Below are the code and all the weights of a small trained network. Each question names an input and a class and asks about switching units off, where a switched-off unit gives its printed mean instead of its output.

import numpy as np


def w(rows, s, z=0):
    codes = np.array(rows[::2]) - 128.0
    scale = np.full(codes.shape[1], s)
    scale[-1] = z or s
    return codes * scale


def norm(h):
    return h / np.sqrt((h * h).mean(-1, keepdims=True) + 1e-5)


def f(y):
    return np.maximum(y, 0)


def log_softmax(a):
    a = a - a.max(-1, keepdims=True)
    return a - np.log(np.exp(a).sum(-1, keepdims=True))


def net(x, mask):
    res = np.array(x, float).reshape(1, 6) / 4 @ E
    u = 0
    for l in range(4):
        y = f(norm(res) @ A[l][:, :-1].T + A[l][:, -1])
        res = res + np.where(mask[u : u + 8], y, B[l][:, -1]) @ B[l][:, :-1]
        u += 8
    return log_softmax(norm(res)[-1] @ U[:, :-1].T + U[:, -1])


A, B = {}, {}
E = w([
[138,141,136,137,63,161],'x0',
[158,129,133,82,154,152],'x1',
[166,109,254,131,191,157],'x2',
[101,136,183,119,104,133],'x3',
[22,82,144,125,159,153],'x4',
[81,66,78,216,96,178],'x5',
],0.0062)
A[0] = w([
[51,131,135,181,152,131,190],'0.n0',
[160,165,136,72,166,134,82],'0.n1',
[85,127,153,165,109,208,43],'0.n2',
[109,106,80,83,68,64,36],'0.n3',
[115,79,107,88,228,108,13],'0.n4',
[110,85,115,101,249,90,3],'0.n5',
[139,98,105,79,222,67,72],'0.n6',
[120,114,254,100,166,88,42],'0.n7',
],0.0058,0.0036)
B[0] = w([
[192,105,68,56,103,172,255],'0.n0',
[185,96,77,201,97,153,183],'0.n1',
[87,86,127,141,108,167,168],'0.n2',
[99,155,67,148,64,91,170],'0.n3',
[74,131,92,84,226,123,172],'0.n4',
[34,139,92,76,216,121,180],'0.n5',
[29,124,113,142,156,231,193],'0.n6',
[154,50,144,228,98,2,220],'0.n7',
],0.005,0.0033)
A[1] = w([
[171,148,141,92,155,138,108],'1.n0',
[161,134,143,92,145,133,39],'1.n1',
[123,108,119,128,142,111,148],'1.n2',
[129,120,129,145,90,135,124],'1.n3',
[115,132,141,106,180,139,111],'1.n4',
[100,131,86,96,145,133,123],'1.n5',
[127,133,248,131,157,118,4],'1.n6',
[156,109,104,130,119,146,44],'1.n7',
],0.012,0.0034)
B[1] = w([
[162,160,174,126,163,198,195],'1.n0',
[191,146,121,187,94,166,160],'1.n1',
[122,135,170,140,136,108,184],'1.n2',
[110,127,147,114,199,98,189],'1.n3',
[129,118,128,167,170,100,196],'1.n4',
[107,161,172,130,121,109,250],'1.n5',
[184,24,139,82,46,2,253],'1.n6',
[126,133,168,170,132,101,161],'1.n7',
],0.009,0.0039)
A[2] = w([
[110,55,118,2,91,165,149],'2.n0',
[114,58,92,172,107,164,164],'2.n1',
[123,81,40,83,187,197,129],'2.n2',
[165,92,93,184,139,62,34],'2.n3',
[45,88,171,112,112,199,97],'2.n4',
[78,199,69,64,15,48,2],'2.n5',
[107,159,205,147,146,211,114],'2.n6',
[159,64,189,67,50,73,79],'2.n7',
],0.0057,0.0035)
B[2] = w([
[182,83,115,196,93,119,195],'2.n0',
[122,128,197,120,58,123,233],'2.n1',
[116,116,202,135,166,136,199],'2.n2',
[124,128,138,194,82,81,174],'2.n3',
[116,127,168,103,118,236,204],'2.n4',
[76,175,2,67,78,93,226],'2.n5',
[141,165,107,93,55,105,165],'2.n6',
[162,41,135,65,152,49,253],'2.n7',
],0.0078,0.0031)
A[3] = w([
[94,133,139,138,255,132,38],'3.n0',
[56,88,125,135,126,75,194],'3.n1',
[252,194,146,73,157,161,4],'3.n2',
[201,88,116,225,96,114,50],'3.n3',
[85,125,129,65,222,128,12],'3.n4',
[93,186,67,69,84,85,136],'3.n5',
[105,146,55,107,111,131,39],'3.n6',
[132,124,127,204,125,140,127],'3.n7',
],0.0089,0.0036)
B[3] = w([
[101,87,128,2,223,137,186],'3.n0',
[217,194,133,63,140,150,255],'3.n1',
[191,155,98,190,156,240,190],'3.n2',
[79,185,122,164,143,80,194],'3.n3',
[97,113,200,115,254,167,172],'3.n4',
[103,66,25,118,157,135,230],'3.n5',
[89,159,23,64,146,129,173],'3.n6',
[77,162,160,116,121,108,155],'3.n7',
],0.007,0.0058)
U = w([
[94,105,147,69,223,135,176],'0',
[61,84,184,128,61,224,59],'1',
[78,154,6,102,110,120,248],'2',
[198,62,176,124,121,15,177],'3',
[206,179,114,166,144,197,98],'4',
[95,170,138,220,70,59,3],'5',
],0.017,0.0023)

Each question gives the input, the list of numbers given to net, and the class t.
The units are the neurons (one row each of A and B). Each row of codes is followed by its name. A weight is (code - 128) times the scale printed after its matrix; where a second scale follows, it is the last column's (A, B and U).
mask holds one flag per neuron, layer by layer. A switched-off neuron (its flag False) gives its mean, the last column of its row in B, instead of its output. The means were averaged over made-up inputs and are rounded, as every weight is.
A unit's drop is (log p(t) with every unit on - log p(t) with that unit switched off) / (log p(t) with every unit on - log p(t) with every unit switched off).
The circuit of an input: a set's keep is (log p(t) with only the set's units on - log p(t) with every unit switched off) / (log p(t) with every unit on - log p(t) with every unit switched off). Starting from the 12 units with the biggest drops (on a tie, the unit counted first), units are removed one at a time, each time the one whose removal leaves the highest keep (on an exact tie, the one counted first), for as long as the keep stays at least 0.8.
circuit, biggest first: the units of the circuit, biggest drop first
most important unit: the unit with the biggest drop
k most important neurons: the k neurons with the biggest drops, biggest first
k most important neurons of layer l: the k neurons of layer l with the biggest drops, biggest first
drop of u: that unit's drop, to one decimal
input [-1,-4,3,-5,8,3], class 1: most important unit	2.n4
input [6,7,-5,2,0,-7], class 4: circuit, biggest first	(1.n0; 3.n2)
input [-1,2,-5,0,8,3], class 1: 3 most important neurons	(1.n6; 2.n4; 2.n2)
input [-6,-2,2,-3,4,7], class 1: circuit, biggest first	(2.n1; 2.n7)
input [6,-5,-2,-1,0,5], class 1: circuit, biggest first	(1.n6; 2.n1)
input [-7,4,-5,0,0,1], class 0: 4 most important neurons of layer 0	(0.n6; 0.n4; 0.n5; 0.n7)
input [0,3,-1,4,-4,-7], class 4: 2 most important neurons	(3.n2; 1.n0)
input [5,1,4,-5,-3,-8], class 4: 3 most important neurons	(1.n0; 3.n2; 0.n1)
input [-3,-8,-1,1,1,3], class 1: 2 most important neurons of layer 1	(1.n6; 1.n4)
input [3,-1,1,5,-6,2], class 4: 3 most important neurons	(1.n6; 0.n7; 3.n2)
input [1,7,1,-1,0,-3], class 4: 2 most important neurons	(0.n1; 1.n0)
input [7,1,-3,-2,1,5], class 1: drop of 1.n6	0.8
input [-3,6,8,-1,8,-4], class 3: drop of 1.n6	1.2
input [6,7,-1,3,-4,2], class 4: circuit, biggest first	(1.n6)
input [-4,-6,3,2,-6,5], class 5: drop of 1.n6	0.4
input [2,-5,0,-2,3,3], class 1: drop of 1.n6	1.1
